[ 16.9  -2.1 -24.6  -5.8  -0.3   2.1  17.4  80.5  -0.6   8.2   4.8 -11.7
  14.2  -5.8 -15.4  10.8  -0.8  -3.4  15.9   6.8 -20.9  -9.4  30.5   8.7
  14.1  10.2   6.2  -9.0  -3.1 -12.9  18.4  24.6 -11.1   4.0   3.2 -13.5
 -25.6  -9.8  10.3   4.3  -5.3  11.7  -3.0  11.6   6.5 -16.7  23.6  17.4
   5.2] -> <83> <61>
[  2.5 -20.7   9.7  -0.6   8.2   6.8   0.9  30.7  -4.2  -3.0   0.6  31.0
 -43.5   1.5   6.9   9.0   1.9  13.9  30.0  33.1 -26.0 -14.0  42.4   0.1
  -3.0   8.1   1.6   3.7   4.9 -24.5  18.1  10.5 -15.3 -53.4  10.3 -32.9
   0.5   4.8  -1.6   6.0   7.0  -2.4  16.2  34.4  -1.8   5.7  24.9   0.0
  16.4] -> <78> <61>
[ -6.7  -1.3   4.3  -3.9   8.6  -0.4 -18.7 -19.5  -4.5   8.6   3.2  19.5
 -22.3   5.3   1.7  -7.5 -11.3  15.9 -10.3   0.0 -17.5 -33.1   3.9  -6.6
 -13.2  -5.3  -7.8 -10.7 -11.2 -46.6   7.4  20.6 -21.3 -27.4  -5.9 -26.1
  13.3 -13.8   6.6 -15.0 -17.8   9.7  24.8   3.7  -1.2  13.2  15.1  13.5
  18.4] -> <78> <67>
[  4.4  -7.7  47.5   8.6 -15.3   0.5 -15.1 -15.7   3.2  58.0   5.9  49.7
 -22.6  -0.9   2.4 -19.6  -4.2  22.7  17.0  13.3  15.6   8.1  37.3   0.5
 -10.8   1.6  -7.8  -0.3  -3.9 -63.9   4.6   4.7   2.1  -4.0 -23.3 -17.3
  -2.9  -1.3  -9.0  -7.2 -12.5 -12.3  -5.4   7.2   0.9  13.1  18.4 -18.5
   7.0] -> <78> <57>
[-17.4  -3.6 -15.8 -19.6   1.1   2.3  -9.1 -28.9   3.9  14.8   7.0  25.9
  27.8   3.7   4.6 -21.6   5.8 -12.3  -8.2   6.4  13.5 -21.4  32.2  -3.1
 -34.9  -7.4   1.6  -1.9  -8.1 -52.6   8.6   2.6  -1.6  16.2 -17.4 -34.7
  25.1 -13.3  11.2 -13.2 -20.0  21.5  48.3 -24.0   9.8  14.1  -2.7  -7.7
  27.9] -> <80> <55>
[ 13.3   1.2  11.4  -2.0 -20.6  -3.3  -6.8 -19.3  13.8  24.0   7.1  56.5
 -15.0  -0.2 -23.3 -22.5 -15.0  20.3  17.5  19.6  33.4   7.8  60.5   6.8
  -3.5  -3.6 -18.4   2.7 -12.4 -70.9   7.0  23.9   4.1   9.4 -38.1 -22.8
 -14.1  -8.1 -24.0  -7.9  -9.3  -8.1  -6.1  -9.8   1.5   4.7  26.5 -15.2
   9.6] -> <80> <57>
[  1.5   5.9 -36.8   7.6   8.0   4.4  36.4  51.0  10.9  13.9   8.9  14.1
  28.6  -3.2 -18.9 -27.5  -1.6 -25.7 -15.9   3.2  -6.8  -4.2  14.4  21.2
   9.8  -6.6   7.7  -8.4 -14.9   6.1  18.1  39.2  -9.0  34.1  -9.7 -19.5
 -11.6 -23.5  11.5 -10.6 -14.2  15.0  12.6 -10.6  17.6 -10.2  32.8   2.8
   9.2] -> <83> <61>
[ -0.5  -3.8   7.3   6.6   4.9  -1.4   7.7  58.2   2.1  21.7   4.5  15.2
 -22.3  -1.7 -18.8  -9.0  -4.9   7.9   0.5   4.1 -19.4 -13.4  11.3  -1.1
   8.4   3.4  -1.2  -5.1  -7.9 -54.9  12.4  38.2 -17.5   3.7  -6.9 -21.4
 -27.7 -13.9   6.1 -12.7  -9.4   0.8  -1.2   7.4  -1.7  -4.7  41.7  16.9
  -7.3] -> <80> <61>
[-10.5   1.2  -7.5   1.6  17.2  -2.4  13.2  19.8  -6.0  25.7   5.7  27.3
  -5.2   7.4  -3.3 -29.4   3.9  -5.0 -25.3 -12.9   5.3 -25.3 -24.8   0.5
 -12.9  -5.9   4.6  -5.8 -23.7 -14.2   3.7  20.6 -23.9   5.7  -1.8  -4.7
 -21.2 -12.9   8.9 -20.7  -4.3   4.5   0.4  -3.4   9.2   6.0  36.7  -0.3
 -20.1] -> <80> <67>
[ -5.3  -2.1   4.8   6.7   7.3   1.0 -19.6 -13.4  -7.1  29.3   2.2  38.3
 -15.1   6.6  -8.2  -9.0  -0.4  10.2  -2.1  -6.6 -12.8 -23.0   9.3  -7.0
 -17.2   4.7  -9.1  -5.9  -9.7 -25.7  -3.6  16.4 -17.0 -23.0   7.4   0.5
  -1.9 -12.6 -16.3 -23.1   3.3  11.0   8.3 -13.3  -0.1  12.0  11.6  21.1
   7.1] -> <78> <67>
[ 21.9  -1.0 -15.1  -5.0 -29.2  -3.2  -9.2 -27.3   5.2   0.9   6.2 -17.3
  58.5  -5.9  -8.2   1.6 -11.0 -13.2  13.9  -2.6  18.9   1.1  44.3   2.2
 -18.4  -4.6  10.1   5.2  10.1  -6.6 -13.7  -8.5  19.1  33.7  -2.3   3.1
  14.7 -11.1  -9.5   3.0 -19.6   1.7   6.2 -13.6 -10.3  -8.4 -15.5 -11.0
  20.6] -> <76> <55>
[ 18.9  -0.1  -9.0   5.0  -3.1   1.8  16.6  71.3  -1.6  20.1  10.5  29.2
   2.9   1.8 -16.5  -2.5   1.1  -5.0  15.8  21.8 -16.6  -1.7  48.0  16.2
  -4.1  17.2   3.7  -5.0  -6.8 -45.6   6.6  29.1 -19.3  -1.6  -8.2 -38.1
 -13.0 -15.5  10.5   0.9  -8.7  11.8  13.7  19.5   2.5 -17.3  27.6   3.3
   5.3] -> <80> <61>
[ 16.7 -11.4  17.4  -1.7 -18.9 -11.6 -38.6 -26.4   1.9  23.2   8.0  58.5
 -14.1   6.0  -4.0 -15.3  -4.2  13.8  15.9   5.7  19.2  -9.3  35.9 -11.7
 -39.5  -3.0  -8.4  -1.1 -11.1 -75.3 -13.1  10.4  -5.3 -16.9 -14.8 -35.1
  15.3  -8.8 -17.7 -10.3  -6.0  15.9  27.2  -1.1  -5.5  19.5  22.4  -7.1
  32.9] -> <78> <57>
[  2.1  -2.3  -8.6   0.3   3.4  -1.5   5.2  51.0   3.5  16.4   0.6  10.7
 -14.1   3.6 -16.7  -2.4   0.4   5.6   8.7   7.9 -25.8 -36.4  10.3   0.8
  -2.9   9.7  -3.3  -7.6 -11.1 -68.6   4.7  24.7 -23.5 -21.0  -8.3 -41.1
 -15.0  -7.3   9.9   1.2  -3.7  12.4  14.4  17.6   8.0  -5.2  38.3   9.8
  10.9] -> <80> <61>
[ -7.7   4.0  -7.6   3.8  20.3  -3.3  -2.7   0.5  -4.4  17.2  -0.5  15.5
 -14.6   0.9   3.5 -11.1  -1.5   5.7 -19.4 -18.0  -7.9 -20.7 -15.4  -5.6
  -6.6  -4.4  -3.1  -7.2 -10.0  13.2  -2.8   4.5  -8.9 -21.9  15.6   9.4
  -4.2  -7.6   2.9  -7.1   8.4  12.0   1.2  -2.8   7.1  14.6  14.0  20.2
 -11.0] -> <83> <67>
[ 24.5  -8.0  15.5   2.6 -11.0   1.7  -1.5  20.6   3.2  25.9   9.7  51.9
 -12.6  -9.5 -32.9 -15.9   1.5  10.5  21.5  14.0  19.1   2.0  55.8   5.0
 -13.9   3.9  11.9  -2.2  -6.8 -59.4   3.1  13.4  -8.7   4.4 -24.2 -34.2
  -9.6 -16.2 -16.3  -0.6  -9.1  12.5   3.4   2.3  -3.4   2.8  28.1  -4.5
  16.4] -> <80> <57>
[-20.5 -10.0  17.9 -21.3  -0.6 -10.5 -37.6 -64.0   2.5  12.6   0.0  23.7
  13.4   1.5  12.4 -21.9  -3.3   6.8  -8.8  -9.3   6.6 -36.3  22.0 -17.9
 -33.5 -16.7  -6.9 -21.3  -4.3 -67.8 -13.0 -11.6  -2.3  -5.4 -22.7 -18.3
  30.6  -1.2   0.2 -11.4 -12.0   5.3  41.7  -8.8  -0.5  29.2   5.7  -5.8
  24.3] -> <80> <55>
[ -3.2  12.0 -24.6  -2.0   6.8   2.5  18.8  41.9   3.5   7.2   2.8 -21.0
   3.5 -21.6 -22.8   1.8  -2.4   1.0  -4.2  -2.7 -19.0 -12.8  32.6   7.4
  11.7   2.6   8.8   3.2  -1.2  14.0  12.2  19.6  -2.8  -0.7  19.2  18.4
 -29.1 -11.9   6.0  -2.8  -2.5  -1.8  -7.6   7.7  -1.5 -10.7  -0.2  13.1
 -16.0] -> <76> <61>
[-16.4  -8.5   6.0  -9.2  13.3   8.8 -14.2  57.2  -8.1  20.7  -1.9  23.0
 -56.7   4.3 -10.2  -1.9   2.7  23.5  16.1  11.0 -48.0 -33.6   9.3  -8.0
   2.8   7.8  -6.2  -5.2  -5.8 -63.9   2.5  25.8 -49.7 -57.5   5.4 -24.3
 -22.3   3.1   8.9  -7.4  15.3   7.3   6.5  27.2  -2.6  12.6  35.8  21.9
   3.5] -> <78> <61>
[-29.5  16.2 -50.7 -13.3  16.0  -0.5  -3.2   4.2   6.8 -21.3   2.7 -77.4
  22.3   0.4 -20.5  17.3  -4.7  10.1 -24.4 -15.1 -57.6 -37.7   2.7   4.2
  26.5   3.2   7.6 -10.0   1.0  20.4  -3.2  14.2  -3.5 -24.1  30.6   4.1
  18.3 -20.0  13.4  -1.9  -2.6  16.0  12.1 -19.5   6.4 -16.9  -8.7  34.9
  11.3] -> <76> <65>
[ 37.3  -5.4  28.0  12.2 -21.1  -3.2  -6.9  29.7  -1.3  54.6  11.5  57.1
  12.2   0.5 -18.8 -18.9  -9.1 -14.7  29.2  -0.6  25.1 -16.7  46.6   4.9
 -22.1  -6.7  -1.9   2.8 -19.5 -62.3   8.3  26.5 -12.9  16.7 -26.8 -25.0
 -20.6 -31.5   0.5  -7.7 -12.0  15.6   1.8   4.2   1.2   1.0  36.9  -6.4
   9.2] -> <80> <57>
[-35.2  12.0 -41.8 -13.0  30.0 -10.6  19.6  12.2  -4.2   0.0  -4.1 -34.1
  20.9  -7.4   6.7 -11.5   3.8 -29.7 -35.5 -27.6 -14.6 -21.8 -16.6  -7.7
  -1.5  -9.6  13.6   0.3  -2.2  40.9   5.3  -1.1  -7.7  19.5  15.1  24.2
 -12.0  -0.8   5.7  -6.2  -6.8   5.7  10.4  -2.0  11.0   9.9   2.7  11.3
 -35.4] -> <83> <65>
[-11.8  14.5 -32.4  18.4  18.6  -0.4   9.8  24.0  -1.8  11.2  -2.1  -1.6
   8.2 -13.2 -14.1   4.7   2.8  -5.2 -13.0  -7.7 -12.2 -10.8  -4.9   9.2
  -5.4   5.6   4.1  -2.5  -7.0  36.1   4.6  19.7 -16.8  -5.4   2.5  11.2
 -29.2 -14.3  -8.6  -8.9   2.3  21.4 -14.8  -1.8   0.6  -1.2  -2.6  23.3
 -15.0] -> <76> <67>
[-14.2  14.8 -15.2   8.6  19.4   2.2  14.6   6.5   3.4  14.3   1.9  33.4
 -18.1   4.1  -4.8 -18.5   8.0  -3.7 -24.4  -8.5  -8.3 -15.5  12.7   7.3
 -10.1  -1.8  -7.0  -9.4 -13.4  -8.4  10.7  19.4 -20.2  -9.7   2.6   0.6
 -17.8  -4.4   2.4 -22.3   0.6  12.0   4.8  -1.8  11.6   7.9  21.6   9.8
 -21.4] -> <78> <67>
[  8.0   7.6 -21.5  15.7  -0.7  -2.2  31.2  62.5  11.9  10.7   6.7 -11.4
   4.4  -6.4 -20.1  -2.3  -2.0 -10.1  -4.1  10.9 -30.6 -15.2  44.8   4.5
  12.3   6.4   8.5 -11.5  -8.2 -33.7  16.6  38.6 -24.3   5.7  -1.7 -18.7
 -33.2 -15.8  22.8  -1.9  -1.0   5.6   0.4  16.1  15.0  -5.9  36.1   1.7
 -15.3] -> <83> <61>
[ 25.2  -5.3   7.6  22.7  -9.4   4.2  13.0  31.8  -1.7  25.4   5.6  39.1
  24.6  -9.0  -9.5 -13.3  -4.9 -11.7  10.5   2.9  10.0   3.7  53.0   8.5
 -24.4  -2.1   3.2  -0.8  -2.3 -29.4  12.8  19.0  -2.1  13.1  -8.9  -9.4
 -13.9 -20.2   3.0  -5.4  -9.0  10.8   4.3   7.4  -5.9  12.8   8.9  -1.9
   4.1] -> <83> <57>
